[-45  -5  -1  17  -7] : X
[-48  11  11 -48  10] : T
[ 25   1 -16   1 -49] : J
[ 20   4  14 -11  17] : S
[ 15  13  33  -9 -18] : F
[21 25 25 25 21] : L
[-10  12  29 -11 -10] : Q
[-17  -5  11  15   7] : C
all J: [25]	0
all Q: [-10]	0 4
all T: [-48]	0 3
all L: [25]	1 2 3
all T: [11]	1 2
all L: [21]	0 4
all Q: [-11]	3

[ -4   2 -11   1  -2   0  -1  -3   1   8  -2  -1   7  -4  -2   3   2   7
   2  -1   3   5   4   0  -5   0   0  -1  -7  -2   3   1  -1   8   2  -4
   6   0   2   4  -7   9   3  -1  -2   3] : lukag
[  2  -1   6   3   5  -4  -4  -4   5   5  -3   1  -4   4   1   0   0   5
 -27   4  -1   4   8  -2   0   1   5   0  -4  -1  -1  -1   1   6   4  -1
   8   0  -1   4   6   9   4   4  -1   3] : roko
[  1   1 -28   3   1   4  -1  -4   3  10  -3   0  -1   0  -2   5   2   8
   1  -1   6   5   6  -1  -5  -1   2  -2  -5  -4   5   1  -1   9   2  -3
   6  -1   2   2  -6   9   1  -1  -4   3] : fogo
[  1   6 -49   5   0  -2   4  -9   3   4   4  -2  -5   0   1   2  -3  -4
  -4   0   0   0   2  -4   1   1   1   1   1   3  -1   1  -4   8   0  -1
   0  -2   3   2  -5   9  -1  -4   3   3] : Zeku
[ -2   3 -26   3   0   0   5 -14   5   4   2  -5  -2  -1   5   3  -3  -1
  -4   0  -1  -1   5  -4  -1  -4   0  -1   3   5   0   0  -4   6   0  -3
  -1  -5   1   4 -10   9  -4  -2   5  -1] : vomu
[  2   0 -22   3   6  -5  -7  -5   6   2  -2   4  -3  -1   2  -7   1   1
 -23   3  -6   0   4   0   3   2   5  -1  -1   1   1  -4   1   0   5   1
   7   0  -3   2  -8   9   2   7   1   5] : Dezug
[ 6 -1 19 -2  2 -5  4  7 -4 -1  3  1 -3  3  1  0 -5  1  8 -2  6  2  3 -6
  1 -2  4  6  1  1 -1  1  1  3 -3 -5 -8  2  2  3  3  9  3 -1  1  1] : devap
all vomu: [5]	6 8 14 22 29 44
all roko: [6]	2 33 40
all devap: [1]	11 14 17 24 28 29 31 32 44 45
all lukag: [-4]	0 13 35

[-20   1  -5   5  19  -6   6 -10] : fid
[  8  12 -14  -2  12  -6  -8   8] : kete
[ 20   4 -14 -17  -1  -1 -20  25] : Sopa
[-31  -4  -1  16  16  13  27 -20] : bal
[ 35  -4   3  -5 -13   4 -21  29] : Vopi
[ 12  -5 -17 -11   5 -14 -23   7] : fogak
[  3   1  21  -4 -16  15  17   9] : Raf
[  6 -46 -46  33  33 -46  33  33] : gotuf
[-20   1 -20 -20   7 -11 -23  18] : som
[ 32   7  19   0  -8   9 -17  -1] : bemim
[ -8 -13  -8  -8   1  -8   1  -8] : rif
[ 16  21  16 -16 -26  -8  -9 -16] : Ronat
all rif: [-8]	0 2 3 5 7
all som: [-20]	0 2 3
all Sopa: [-17]	3
all Ronat: [-16]	3 7
all kete: [8]	0 7
all fogak: [-17]	2
all gotuf: [33]	3 4 6 7

[  4  18  -6   2  20  24  16  27  26  12   2  19  13 -12   6  14  -3  17
 -13   4  13   5  12   2   8   9  -3  -3   2  10   7  17 -13  14  12] = Geb
[ 38 -21  -4  18   6  -1  31 -40 -19  -9 -13  25   5  40  11 -15  24   3
   7  -2  15   1  18   1  42 -18 -19  33  -2  21  16  42   4  -3  -5] = dibi
[10 15 -5  1  6 17 19 23 25 12  5 16  8 -5  7 10 -1  9  0  1  4 12  8 -2
 15  6 -2  6  2 10  7  7 -3  5 13] = fisa
[ 40 -23 -10  18   8   0  36 -42 -17 -10 -16  30   6  40  12 -16  24   4
   2  -5  17   0  20  -1  48 -19 -25  35  -4  23 -11 -40   0  30  20] = duva
[ 10  -3  19   9 -18 -11  -4  -9  -7   7  19  -9  -2  28  11   1  16  -8
  34   9  -4  15  -2  11   8   9  21  22  16   0   9  -6  36  -8   3] = zed
[ -6  28   4  -2   5  17   4  44  35  20  16   5   8 -18   5  21  -7   9
   3   7   0  16   2   3  -5  19  13  -7   8   2  15  29   3  -5   5] = fud
[  7 -11  10   6 -10 -11  -3 -19 -16  -2   5  -6  -3  21   5  -6  11  -6
  18   3  -1   3  -1   6   6   0   8  14   7  -1   0 -11  19  -2   0] = nuzuk
[ 27  -3   0  10  -3   3  24 -10   2   2  -1  18   3  22  10  -3  13   1
  13   0   5  12  10   0  30  -7  -6  24   0  15   1 -17   8   9  15] = nufiz
[ 38 -21  -4  18   6  -1  31 -40   7  -9 -13  25   5  40  11 -15  24   3
   7  -2  15   1  18   1  42  17 -19  33  -2  21  -8 -35   4  26  18] = geg
[ 19  -9  14  15 -11 -12   6 -21 -12  -1   9   1  -1  34  10  -4  20  -7
  27   6   1  12   2   9  18  -1   8  27  10   8   2 -16  28   3   5] = Davan
all Geb: [17]	17 31
all geg: [18]	3 22 34

[-35   1 -35   1] : gudig
[18 18 18 18] : Lofe
[-22  34 -14 -44] : doki
[18 41 40 41] : tovar
[-11 -12 -36 -11] : safu
all Lofe: [18]	0 1 2 3
all safu: [-11]	0 3
all tovar: [41]	1 3
all gudig: [1]	1 3
all gudig: [-35]	0 2
all doki: [-14]	2
all safu: [-12]	1

[ 22  40 -24 -34  30  -5  26   3] : N
[-25  27  25  25  43  25  25 -10] : E
[-18  24  25  10 -18  13 -12 -18] : G
all G: [-18]	0 4 7
all E: [25]	2 3 5 6
all E: [-10]	7

[ -3  23  -5  -4  10  24 -25  16  28  -6 -13  -5   4   9  11  13  15  16
 -24 -25  11 -27 -50  -1 -12  17] : dipo
[ -3  22  -5  -4   9  22 -23  15  26  -5 -11  -5   3 -22  10  12 -22 -10
 -22 -22 -10 -25 -10   9 -10  17] : radut
[ -4  25  -5  -4  11  27 -26  16  30  -6 -13  -5   5  10 -51  14  15  16
 -26 -28  12 -30 -55  -1  -6  17] : duf
[ -3  24  -5  -4  10  25 -25  16  27  -6 -13  -5   4   9  11  13  15  27
 -24 -26  12 -28 -52  -1 -12  17] : gek
[ -3  -5  -5  -4   9 -23 -23  15  26  -5  -5  -5 -23   7  10  12  14  15
 -22 -22  10 -25 -46  -5 -10  17] : fugur
[ -3  22  -5  -5  11  23 -24  15  27  -5 -12  -5   4  -5  10  12  15  15
 -22 -23  11 -26 -48  -1 -11  17] : fovu
[ -4  16  -5  -4  10  26 -26  16  30  10 -13  -5   5  26  11  13  16  16
 -25 -27  12   8 -53  10  16  26] : rola
[ -3  21  -5  -4   9  21 -23  15  25  -5 -11  -4   3   7   9  12  14  14
 -21 -21  10  15 -45  -1 -10  16] : Rolo
all rola: [26]	5 13 25
all radut: [-22]	13 16 18 19
all fovu: [15]	7 16 17
all gek: [-52]	22
all rola: [16]	1 7 16 17 24
all radut: [9]	4 23
all fugur: [-5]	1 2 9 10 11 23

[  2   0  48  -1  -2 -14   3  -1   0   1   1  -7   2   1 -10 -12  13  -8
   5  -3   1   6   2  -4   1   1  -6  -1   1   1  16   0  -1   0   1  -3
  12 -10   9   2  -2   2  -4   0   1 -31  20  16]  Kimus
[  0  -1 -13   1  -9   1  -1  -1  -6   0  -1  -9  -6   5  -6 -12 -11  -8
  -1   2  -2  -3  -1   0   0  -1  -6  -9   1   1  -1   0   1  -2  -9  -3
  -9 -14  -1   8   9   1   6   1   1  21  -8 -11]  kepok
[ -4   0  48  -1  -2 -14   3  -1   0   1   1  -7   2   1 -10 -12  13   1
   5  -3 -39   6   2  -4   1   1  -6  -1   1   1  16   0  -1   0   1   1
  12 -10   9   2  -2   2  -4   0   1 -31  20  16]  sulaz
[  4  -1   6   0   1 -25  -6   4  -4  -1   1  11  18   3 -23  -1 -10  -3
  10  -3   2  -7  -5  -1   0   0  -7  -5  -6   1   9   0   0  -1   0  -2
  -4 -14  -1   8   2   1   6   1   1  21  -8 -11]  Raraf
all kepok: [1]	3 5 28 29 32 41 43 44
all Kimus: [-6]	26
all kepok: [-1]	1 6 7 10 18 22 25 30 38

[20 41 42 20] = bove
[49 49 41 41] = pip
[ 42 -21  35   7] = dise
[ 50   1  28 -27] = viru
all pip: [49]	0 1
all bove: [42]	2
all pip: [41]	2 3

[  9  12  -1  -3  10   5  11  -1  30   3  20   5 -13  12  17  17] -> Guk
[  9 -23  24  25 -16  13  -9  16  35   8 -10  -4  29   2   0  -8] -> Dofa
[ 14 -29  44  31  44  31  -9  19  44  10  44  -5  44   5   5  -4] -> kigik
[  1   5  11  -1  -6   2   8   8  20 -14  11  12  14  19  20  -9] -> Sanaf
[  2 -15  13   7 -16   4  10   6  22  -8  -1  -1  13   7   9 -10] -> zipag
[  7 -16  24  22 -12  12  -3  17  36   8 -10  -1  33   5   0  -9] -> Tolu
[  1   6  11  -2  -5   1  19  11  19 -12  11  10  19  11  19  -7] -> bugul
all kigik: [44]	2 4 8 10 12
all bugul: [11]	2 7 10 13
all Dofa: [-10]	10

[  8  -2   2 -26  -9 -27 -27 -23  -2  16   2  24 -27  20   8   7  20   7
  16]  tiz
[-15  33   0  15   0  -3 -15  -8  37  -3 -28  15  19  19 -15 -38   0  38
  -2]  Fak
[ -4   3   4   1  -1   1 -13  -5   1  -3  -7   4  -1   2   0  -4   1   4
   3]  zuve
[-15 -15  32  -5   8  31  -3 -28 -15  -3 -45   8  19 -16 -14  -3   0  38
 -15]  donug
[-15  29  32  -5   8  31  -3  -8  25  -3 -45  15  19   2 -14 -38   0  -2
   1]  kiko
all tiz: [-27]	5 6 12
all Fak: [-15]	0 6 14
all Fak: [15]	3 11
all Fak: [0]	2 4 16
all donug: [-15]	0 1 8 18
all donug: [32]	2
all tiz: [-2]	1 8

[-36  -3 -30 -58 -45 -30 -45 -27  58  37 -55  -3  18  56 -26] : loba
[-14 -40 -35  18 -31 -34 -21 -32  -2  32 -32  27   3   3  45] : Vuni
[ -4  -4 -20 -29  -7   3 -12 -20  54 -24  54  -6  -4  43  20] : Liv
[-27 -18 -20 -29  -7   3 -12 -20 -27 -24 -28  -6  -4  43   1] : valeg
[ 15   7 -37  -5  19  15 -50  19  19  10  19  -1  15  15 -50] : Vadag
[  9  10  14  14  11  11  -6  14 -25 -21  15 -21   7 -12 -30] : mito
all mito: [-21]	9 11
all Liv: [-4]	0 1 12
all Vadag: [19]	4 7 8 10
all loba: [-27]	7
all loba: [-30]	2 5

